(in the rows, 128 means zero)
Each row is followed by its class.
[102 159  98 116 124 149 124 106 193  91 184 117  84 124 106  99 167  65
 111 136  53 184 153 147 131 124  97 141 174 128 127 153 162 139  80  90
 101 129 165 129 121 114 143 116 126 168 161  90 110] | (83)
[148 106  91 113 117 104 135 148 120 161 105  82 100 159  87 131 168  92
  99 125 133 146 157 140 131 166 105 100 160  77 212 137 158  87 122 109
 124 134 171 209 143  80 125 130  70 143 155 142  86] | (80)
[114 113 131 134 108 160 146 107 171 134 146 103  96 134  94 108 155  92
 125 139 122 173 186 143  80 109  68 145 148 123 122 201 165 138  70 105
 105 142 172 144 147 104 168 113  93 180 144 125 109] | (83)
[ 79 125 111 115 112 122 123 165 133 119 140 107  99 127 105 106 155 101
 130 115 102 135 162 123 104 132 125 110 150 116 143 130 171 144 103 130
 116 123 153 178 167  96 136 125 110 140 133 152 100] | (83)
[ 81 188  92 111 111 124 102 185 160  23 231  93 111  82 113  83 200  73
 166 122  15 137 142 132 148 124 179  89 191 138 136 134 166 191  60 118
  67 114 143 180 184  92 137 109 159 125 142 131  96] | (83)
[108 105 137 121  94 145 141 135 154 134 150  99 112 109 100 111 127 116
 121 141 121 119 173 116 108 108  96 147 115 135 120 132 136 166  98 128
 118 133 130 137 154 108 170 128 120 151 135 143 124] | (83)
[116 128 129 120 125 143 132 116 153 127 142 116 133 120 121 113 144 116
 134 125  89 139 153 121 120 109 116 146 142 121 129 124 142 136 106 107
 116 127 136 131 133 134 144 113 115 144 136 121 129] | (83)
[ 96 166 109 115 122 138 120 151 168  74 178 130 101 116 124 101 170  86
 146 107  52 157 128 148 141 133 139 122 166 127 135 138 152 160  92 110
 101 121 148 144 150 100 138 109 141 143 135 109 114] | (83)
[ 87 135 125 126 105 148 134 152 176  65 192 119 108  97 110  90 159  93
 151 116  74 127 162 130 111 111 121 137 133 156 110 118 146 196  62 110
  98 127 131 129 173 105 166 126 135 150 138 127 128] | (83)
[134 132 101 130 140 168 144  80 208 138 154 111  93 127  92  86 166  89
 135 144  78 195 152 142 120 130  89 160 169 115 122 154 143 122  72  92
  98 115 156 104 113 125 163 115 119 185 165  72 152] | (83)
[114 110 113 115 124 132 138 112 158 141 139  89  85 124  84 109 164  89
 125 131 108 145 187 134 108 129  82 131 153 111 159 133 177 137  85 103
 118 128 164 183 150  90 158 127  92 160 142 121 112] | (83)
[128  17  83 120 107 129 171  96 175 174 111  41 101 144  53 115 156 103
 105 159 162 107 187 101 150 133  99 164 166 130 136 141 139 131  76 111
 127 137 156 197 164 105 159 152  91 150 148 121 114] | (83)
[ 93 118 144 128 103 158 136 123 181 119 155 111  96 126  92  98 139 104
 120 139 111 153 181 127  89 120  71 152 119 125 107 140 162 176  82 115
 119 132 147 128 144 110 162 122 106 155 157 139 129] | (83)
[143  81 110 117 125 119 138 109 144 192  90  81  86 165  83 128 120  91
 101 142 125 162 146 145 110 154  80 112 154  84 147 154 166  91 121 109
 146 146 173 181 139  93 139 132  81 166 165 128 110] | (80)
[125   4 141 121 112 144 172  82 194 199 109  48  83 136  52 112 144 111
 108 159 200  98 215  92  93 106  56 192 121 146 100 126 136 159  67 123
 157 162 155 158 150 122 198 137  82 205 141 151 137] | (83)
[142 137 132 124 118 121 138 129 114 142 121 124 100 129 153 117 131 117
 125 126 113 155 155 123 101 124  89 117 160 103 133 110 147 118 131 122
 142 139 147 147 129 115 134 118  99 155 132 135 106] | (83)
[129  92 121 119 111 129 137 146 134 146 110 110  96 145  97 111 142 126
 125 129 127 140 172 119 106 139  95 124 133 101 134 130 162 132 115 117
 133 125 151 177 160  93 143 133  95 143 143 155  92] | (80)
[ 94 163 123 123  87 119 109 193 164  45 194 127 121 101 130  89 185 101
 157   8  69 109 150 113 123 112 143 115 137 143 112 122 166 227  79 124
  90 126 120 159 190  68 146 115 147 129 114 169 109] | (83)
